In the rows, zero is written as 128.
Facts:
bevege drevam kabol; bisin drevam dribrunam; bisin drevam gruplel; bribak drevam kodral; bribak drevam tumak; bromal drevam drital; dadre drevam fugi; dese drevam vure
didrun drevam zestan; didrun drevam vure; dokluk drevam zelur; dratrim drevam dredan; dratrom drevam vure; dratrom drevam flamukla; dredan drevam vure; dribrunam drevam dolak
drifer drevam dese; drotos drevam dapli; drotos drevam groskik; drotos drevam lutran; drozi drevam gruplel; drozi drevam vure; drudro drevam vuful; drukek drevam gronam
drunisko drevam greplek; feran drevam kipar; flamukla drevam vure; fleson drevam vuful; fleson drevam stelu; fleson drevam greplek; floklor drevam groskik; flotom drevam dese
flotom drevam nupo; fluzon drevam tasta; gedrek drevam lodrur; gedrek drevam radrik; gevok drevam vugil; gezome drevam butri; ginor drevam dapli; goplopor drevam vure
goplopor drevam nupo; grebrel drevam vuful; grebrel drevam brobrek; greklan drevam greplek; greplek drevam dapli; greplek drevam vure; grofle drevam zelur; grofle drevam nesku
gronam drevam luflin; gronam drevam vure; gruplel drevam vure; gruplel drevam greplek; kebel drevam dese; kebel drevam kuni; kebel drevam lutran; kipar drevam triki
kisen drevam zenar; kisen drevam stotri; klagregros drevam drital; klagregros drevam dapli; kleklas drevam drozi; klodos drevam zedon; kogren drevam kuni; kogren drevam stelu
kupla drevam stelo; lagar drevam plomir; lago drevam fludak; lago drevam lagar; laklel drevam rero; ledrone drevam zedon; ledrone drevam mudror; leges drevam laklel
lodrur drevam didrun; lodrur drevam zudel; luflin drevam vure; luflin drevam greplek; lutran drevam vure; lutran drevam kupla; migruni drevam dolak; neges drevam triki
neges drevam greplek; nubru drevam fover; nupo drevam vuful; nupo drevam gruplel; nupo drevam vure; nusker drevam kleklas; pedrak drevam drunisko; pedrak drevam nupo
plabi drevam feran; plabi drevam tumak; plilum drevam mutru; plilum drevam groskik; plilum drevam tabri; plobopir drevam bromal; plobopir drevam vuful; plomir drevam brobrek
poma drevam dolak; poma drevam skoton; poma drevam stegi; poma drevam tulos; poso drevam dapli; poso drevam groskik; poso drevam triki; raler drevam tasta
ratus drevam niren; ratus drevam visti; ravus drevam vuful; restel drevam kupla; riklir drevam vure; riloskil drevam vuful; ropa drevam kodral; ropa drevam vure
sazos drevam trustur; sazos drevam dratrom; skatrar drevam riloskil; skezas drevam brobrek; skezas drevam zuplur; skula drevam kleklas; skula drevam stelo; soklum drevam vugil
soklum drevam tasta; soza drevam zenar; stegi drevam riklir; stegi drevam zudel; steklis drevam floplik; stelo drevam vuful; stelo drevam vure; stelo drevam flamukla
stibril drevam neges; tabri drevam dapli; trabragron drevam grofle; triki drevam groskik; triki drevam drudro; trikubros drevam drudro; tripigrum drevam vuful; tripigrum drevam radrik
trodrus drevam tasta; trubron drevam lutran; tumak drevam stelo; vistum drevam dribrunam; voflin drevam rodom; voflin drevam vuful; vugil drevam vure; zedon drevam vure
zedon drevam greplek; zekor drevam kipar; zelabrum drevam mudror; zudel drevam dapli; bevege klovuvo 766; bisin klovuvo 814; brebofos klovuvo 766; breda klovuvo 289
bribak klovuvo 579; brobrek klovuvo 289; brogra klovuvo 766; bromal klovuvo 114; butri klovuvo 766; dadre klovuvo 579; dafum klovuvo 814; dapli klovuvo 255
dese klovuvo 766; didrun klovuvo 255; dogon klovuvo 990; dokluk klovuvo 579; dolak klovuvo 766; draklan klovuvo 766; dratrim klovuvo 579; dratrom klovuvo 766
dredan klovuvo 289; dribrunam klovuvo 114; drifer klovuvo 990; drital klovuvo 255; drotos klovuvo 289; drozi klovuvo 579; drudro klovuvo 289; drukek klovuvo 114
drunisko klovuvo 114; druto klovuvo 990; fato klovuvo 814; feran klovuvo 990; flamukla klovuvo 289; fleson klovuvo 990; floklor klovuvo 114; floplik klovuvo 255
flotom klovuvo 579; fludak klovuvo 766; fluzon klovuvo 766; fover klovuvo 990; fugi klovuvo 255; gedrek klovuvo 289; gevok klovuvo 255; gezome klovuvo 990
ginor klovuvo 579; goplopor klovuvo 289; grebrel klovuvo 289; greklan klovuvo 814; greplek klovuvo 814; grofle klovuvo 114; gronam klovuvo 289; groskik klovuvo 255
gruplel klovuvo 289; guza klovuvo 990; kabol klovuvo 579; kabrek klovuvo 114; kebel klovuvo 766; kipar klovuvo 289; kisen klovuvo 289; klagregros klovuvo 990
kleklas klovuvo 289; klodos klovuvo 814; kodral klovuvo 255; kogren klovuvo 579; kuni klovuvo 289; kupla klovuvo 766; lagar klovuvo 766; lago klovuvo 579
laklel klovuvo 814; ledrone klovuvo 289; leges klovuvo 114; legros klovuvo 114; lodrur klovuvo 255; luflin klovuvo 814; lutran klovuvo 766; merobril klovuvo 289
migrer klovuvo 114; migruni klovuvo 289; mudror klovuvo 289; mutru klovuvo 579; nage klovuvo 289; neges klovuvo 289; nesku klovuvo 766; niren klovuvo 579
nubru klovuvo 990; nupo klovuvo 990; nusker klovuvo 766; pedrak klovuvo 579; plabi klovuvo 255; plevur klovuvo 255; plilum klovuvo 990; plobopir klovuvo 766
ploklal klovuvo 579; plomir klovuvo 289; poma klovuvo 289; poso klovuvo 255; poza klovuvo 814; poze klovuvo 579; radrik klovuvo 579; raler klovuvo 814
ratus klovuvo 579; ravus klovuvo 990; rero klovuvo 814; restel klovuvo 579; riklir klovuvo 990; riloskil klovuvo 579; rodom klovuvo 990; romi klovuvo 255
ropa klovuvo 289; rozetra klovuvo 255; sazos klovuvo 255; skatrar klovuvo 289; skezas klovuvo 990; skoton klovuvo 814; skula klovuvo 766; skunul klovuvo 579
skuzurun klovuvo 114; soklum klovuvo 114; soza klovuvo 114; statuk klovuvo 766; stegi klovuvo 289; steklis klovuvo 289; stelo klovuvo 579; stelu klovuvo 289
stibril klovuvo 289; stiflupla klovuvo 289; stotri klovuvo 255; tabri klovuvo 990; tasta klovuvo 289; tavu klovuvo 289; trabragron klovuvo 766; triki klovuvo 814
trikubros klovuvo 579; tripigrum klovuvo 255; trodrus klovuvo 114; trubron klovuvo 289; trustur klovuvo 990; tulos klovuvo 289; tumak klovuvo 255; vebi klovuvo 766
visti klovuvo 255; vistum klovuvo 990; voflin klovuvo 766; vuful klovuvo 814; vugil klovuvo 766; vure klovuvo 579; zedon klovuvo 255; zekor klovuvo 579
zelabrum klovuvo 255; zelur klovuvo 289; zenar klovuvo 766; zestan klovuvo 255; zisik klovuvo 255; zudel klovuvo 766; zuplur klovuvo 766; bevege pozer 125
bisin pozer 316; brebofos pozer 177; breda pozer 125; bribak pozer 30; brobrek pozer 177; brogra pozer 589; bromal pozer 125; butri pozer 646
dadre pozer 316; dafum pozer 316; dapli pozer 30; dese pozer 30; didrun pozer 30; dogon pozer 589; dokluk pozer 125; dolak pozer 125
draklan pozer 30; dratrim pozer 177; dratrom pozer 30; dredan pozer 30; dribrunam pozer 589; drifer pozer 316; drital pozer 589; drotos pozer 30
drozi pozer 316; drudro pozer 316; drukek pozer 30; drunisko pozer 316; druto pozer 30; fato pozer 646; feran pozer 30; flamukla pozer 483
fleson pozer 30; floklor pozer 177; floplik pozer 30; flotom pozer 316; fludak pozer 30; fluzon pozer 30; fover pozer 30; fugi pozer 125
gedrek pozer 316; gevok pozer 483; gezome pozer 177; ginor pozer 30; goplopor pozer 483; grebrel pozer 30; greklan pozer 30; greplek pozer 589
grofle pozer 483; gronam pozer 589; groskik pozer 30; gruplel pozer 30; guza pozer 125; kabol pozer 177; kabrek pozer 177; kebel pozer 177
kipar pozer 30; kisen pozer 30; klagregros pozer 30; kleklas pozer 316; klodos pozer 30; kodral pozer 589; kogren pozer 177; kuni pozer 125
kupla pozer 316; lagar pozer 30; lago pozer 316; laklel pozer 483; ledrone pozer 30; leges pozer 30; legros pozer 125; lodrur pozer 30
luflin pozer 30; lutran pozer 646; merobril pozer 30; migrer pozer 30; migruni pozer 30; mudror pozer 30; mutru pozer 125; nage pozer 177
neges pozer 30; nesku pozer 316; niren pozer 589; nubru pozer 316; nupo pozer 30; nusker pozer 483; pedrak pozer 30; plabi pozer 316
plevur pozer 30; plilum pozer 30; plobopir pozer 30; ploklal pozer 316; plomir pozer 30; poma pozer 30; poso pozer 30; poza pozer 30
poze pozer 30; radrik pozer 316; raler pozer 316; ratus pozer 177; ravus pozer 177; rero pozer 30; restel pozer 125; riklir pozer 30
riloskil pozer 30; rodom pozer 316; romi pozer 125; ropa pozer 125; rozetra pozer 316; sazos pozer 30; skatrar pozer 125; skezas pozer 316
skoton pozer 30; skula pozer 316; skunul pozer 483; skuzurun pozer 646; soklum pozer 30; soza pozer 316; statuk pozer 316; stegi pozer 483
steklis pozer 483; stelo pozer 589; stelu pozer 125; stibril pozer 30; stiflupla pozer 316; stotri pozer 125; tabri pozer 30; tasta pozer 646
tavu pozer 646; trabragron pozer 30; triki pozer 125; trikubros pozer 125; tripigrum pozer 316; trodrus pozer 177; trubron pozer 177; trustur pozer 316
tulos pozer 30; tumak pozer 483; vebi pozer 483; visti pozer 30; vistum pozer 30; voflin pozer 316; vuful pozer 316; vugil pozer 316
vure pozer 316; zedon pozer 30; zekor pozer 316; zelabrum pozer 589; zelur pozer 177; zenar pozer 177; zestan pozer 646; zisik pozer 589
zudel pozer 316; zuplur pozer 589

Known rows:
fludak: [ 99 163 124 130 106  77 147  97 161 148 146 110 140 137 158  97 179 161
 125 102 141 158 144 139 119 122 114]
tavu: [ 89 130 132 111 189  91 156 109 120  94 179 104 146 112 136  82 166 143
 161 114 150 149 144 107  94  96  60]
plomir: [ 97 153 122 128 129  83 142 107 166 146 148 108 157 138 152  91 180 164
 139  98 147 152 144 147 112 135  99]
druto: [101 145 124 145 126  72 131 110 139 145 147 107 166 127 151  85 182 165
 140 105 146 156 143 155  99 139 108]
laklel: [ 58 159 129 100 115 146 138  82 151 108 113 115 180 127 108  82 200 132
 130 109 142 149 155 135  92 113 126]
floplik: [ 90 153 122 123 176 111 172 115 212 133 155 100 139 153 172 103 192 193
  90 110 183 168 184 170 142 111 115]
neges: [ 97 154 122 127 133  82 142 110 164 146 148 108 157 139 150  90 181 164
 139  96 147 153 147 148 112 137  97]
goplopor: [ 81 146 116  98 143 128 150  96 161 106  94 103 183 129 105  75 194 136
 134 115 135 152 125 132  98 134  93]
didrun: [ 99 163 121 107 122  94 163 111 174 144 142 111 141 148 164  99 186 167
 143  94 154 151 177 152 109 136  84]
vuful: [ 90 149 126 121 117 145 147  91 127 103 133 107 149 119 145 106 177 150
 125 110 142 142 146 122 110 121 107]
bevege: [ 60 167 116  95 115  78 138 123 125 125 124 138 161 149 104  31 188 131
 174 117 134 170 163 111 116 110  85]
nubru: [ 86 139 114 118  89 125 135  96  86 111 141 109 191 111 149  85 170 149
 142 108 108 143 157 110  80 150  70]
raler: [ 82 148 126 117 166 143 147 115 122 103 130 103 163 129 120  96 184 149
 134  94 136 142 156 124  99 139  94]
brobrek: [ 96 138 125 126 132 144 158  78 125 108 157 105 150 112 173 111 157 160
 122  96 150 145 138 113 114 134  94]
zedon: [ 98 163 121 107 125  94 164 113 174 144 141 111 142 148 164  99 187 167
 143  93 154 151 177 152 108 137  83]
nesku: [120 143 112 124 116 121 164  92 131 101 106  97 131 120 153 112 169 154
 109 129 128 151 108 109 132 125  89]
dratrim: [ 93 125 133 143 155 146 140 113  89  99 162  96 173 115 142  94 171 161
 135  88 145 140 154 131  99 154  94]
vistum: [ 96 145 124 142 148  73 132 121 138 145 145 104 173 132 139  80 186 164
 144  96 143 157 149 155  94 147 102]
ropa: [ 80 150 116 109 160  88 134 136 162 117 117 128 158 140 102  26 190 138
 174 119 156 163 149 125 118 112  83]

Rows:
No name comes twice in this set of rows, the named rows included.
[ 97 121 139 123 162  84 155 112  84  89 178 101 148 104 141  75 174 143
 157 120 149 155 165 121  81  99  71] | skuzurun
[107 145 129 139 104  74 143 113 130 140 147 106 157 130 155  83 188 164
 137 103 147 158 163 160 100 139 107] | migrer
[ 82 134 129 133  60 142 137  74  61 107 177 112 173 111 176 110 159 160
 137 107 136 140 154 123 109 138  99] | kabol
[ 91 130 132 112 173  92 155 100 121  95 180 105 143 110 145  86 164 144
 157 119 151 149 142 106  98  91  65] | tasta
[ 84 154 118 101 122 123 154  85 158 108  89 105 166 127 111  81 193 131
 119 119 129 157 123 123 103 122 107] | vebi
[ 91 128 126 139 176 132 147 104  95 106 153  98 173 109 148  94 167 159
 130  86 144 148 149 124  88 155  92] | ravus
[ 87 145 127 122 182 137 164 103 114 109 150  99 153 124 140 101 167 154
 120  75 137 152 154 109 102 149  92] | kebel
[ 91 145 127 124 156 137 163  91 116 109 151 101 146 120 154 106 163 154
 116  84 140 151 148 109 110 140  97] | brebofos
[ 85 159 119 114 117  82 138 114 160 119 114 132 136 135 119  36 186 133
 155 131 152 168 145 115 129  92 104] | dolak
[ 97 152 124 118 111 127 161  68 144 120 129  97 153 121 156 122 174 152
 100 101 131 149 130 125 107 132 113] | zuplur
[ 94 139 131  91 159 104 175 100 132  93 174 110 125 116 162  95 168 147
 159 119 159 146 173 111  98  88  52] | zestan
[ 88 137 124 122 179 143 159 103 120 107 156  99 163 121 147 100 165 159
 130  79 145 145 149 116 103 152  82] | trubron
[101 153 115 134  31  72 121  93 116 152 158 119 172 123 180  91 172 164
 144 118 116 148 157 135  97 134  88] | fover

Now the same things, written a new way:
Known rows:
soza: [128 111  94  66 151  88 112 198 127 109 113 108 109  77 128 157 105 138
 123 136 156 110 109 111  94  93 100]
ploklal: [128 113  94  69 159  88 108 198 140 111 109 108 121  93 125 163 109 141
 123 144 155 112 119 112 113  98  94]
tulos: [137 141 120  75 160  82 136 177 157 133  89 123 107  86 139 152 100 103
 147 149 172 112 106 108 143 109 115]
kodral: [111 150 128 146 152  51 119 162 111 156  73 106 137  70  95 225 155 109
 129 165  99  99 115 116 100 148 104]
laklel: [115 171 140 106 154  85 136 186 129 145  63  94 120  78 146 161 148 120
 154 149 147 147 117 115 122 144  91]
trabragron: [125 135 129  77 153  85 123 203 114 118  92 109 130  97 136 158 115 145
 146 151 169 131 118 109 114 107  88]
brebofos: [ 92 137 146 117 175  68  70 165 156 107  71  70 116  76 121 178 129 116
 152 148  63 176 134 106  88 127 152]
kogren: [ 91 136 143 123 169  73  79 162 133  91  72  78  94  94 124 187 136 105
 148 149  65 173 131 107  77 124 162]
soklum: [136 124 130  72 142  88 125 191  95 121  99 124 106  99 147 178 115 127
 141 144 166 109 108 116 102 114 104]
merobril: [134 138 128  60 150  81 131 198 127 124  86 108 110  79 135 149 115 132
 143 141 173 122 105 114 126 112  99]
niren: [100 163 114 140 165  80 131 181 123 142  72  95 143  33 107 209 160 112
 130 162  94 119 119 112  98 141  97]
fleson: [111 144 136 110 143  64 131 177 115 110  77 118 100 143 124 147 104 136
 127 155 189 128 115 107 115 122  89]
drukek: [140 129 123  74 141  81 122 186 101 118  97 130  96 106 138 180 115 120
 137 155 161 110 112 111 104 120 111]
dolak: [127 143 120  80 168  91 121 182 166 125  94 136 130 103 127 162  97 113
 152 164 180 103 122 105 159 107 114]
radrik: [131 126  81  71 157  73 102 196 145 101  98 117 108 114 106 166 103 133
 121 154 153 106 126 125 127 109 108]
gezome: [ 80 140 162 135 173  68  73 154 168 115  74  63 113  85 118 153 129 121
 141 141  75 189 132  98  84 133 132]
bevege: [121 134 135  72 157  91 128 199 116 112  95 117 129 100 139 159 107 145
 148 154 181 127 117 106 120 107  99]
nage: [100 140 150 103 171  67  69 166 165 116  66  68  95  52 125 165 131 109
 148 135  64 166 123 110  81 133 151]
bisin: [111 118  99 101 163  82 124 170 135 112 108 124  84 104 139 149  90 118
 117 143 176 126 118 116 127  99  82]

Rows:
No name comes twice in this set of rows, the named rows included.
[122 170 110  83 155  80 125 199 113 113  75 134  93 112 116 139  93 129
 142 161 176 133 126 117 141 130  93] | triki
[110 104 114 104 156  62 107 170 134 117 101 124  98 133 121 151  94 139
 113 145 179 118 126 126 112 110  68] | drifer
[124 156 113  69 146  70 134 195 126 104  79 105 100  96 124 142 126 123
 130 140 173 105  97 118 125 123 120] | plomir
[131 108  99  75 148  69 101 180 140 119  98 123  88  89 114 164  96 119
 126 138 164 103 115 129 121 115  86] | kleklas
[144 141 125  64 152  76 116 189 131 133  85 126 102  82 125 159 106 124
 148 142 162 118 117 124 130 126  94] | mudror
[103 170 104 163 155  71 128 164 111 150  68 114 107  61 102 205 141  95
 131 157  99 130 126 129 111 168  74] | greplek
[143 123  80  64 160  70  82 184 159 121  97 140 105 113 103 188 101 128
 130 155 153  95 137 143 147 127  96] | vure
[116 116 112  95 157  64 100 175 159 125 101 117 106 112 110 151  96 143
 114 141 176 117 128 127 127 124  67] | trustur
[129 160 148 103 134  57 120 174 109 141  63 111 131 123 121 199 144 116
 154 171 139 118 112 113 108 136 131] | tumak
[124 115 100  65 154  78 114 190 143 115 104 105 102  79 120 148  99 133
 123 132 158 115 112 118 111 103  88] | stiflupla
[101 135 152 104 179  77  72 176 111  97  84 131 107  99 111 179  91 127
 140 162 130 123 129 119 126 135 122] | lutran
[128 130  91  74 145  58 112 195 134  98  86 118  90  98 103 148 103 129
 123 142 155 108 106 124 120 112 104] | drudro

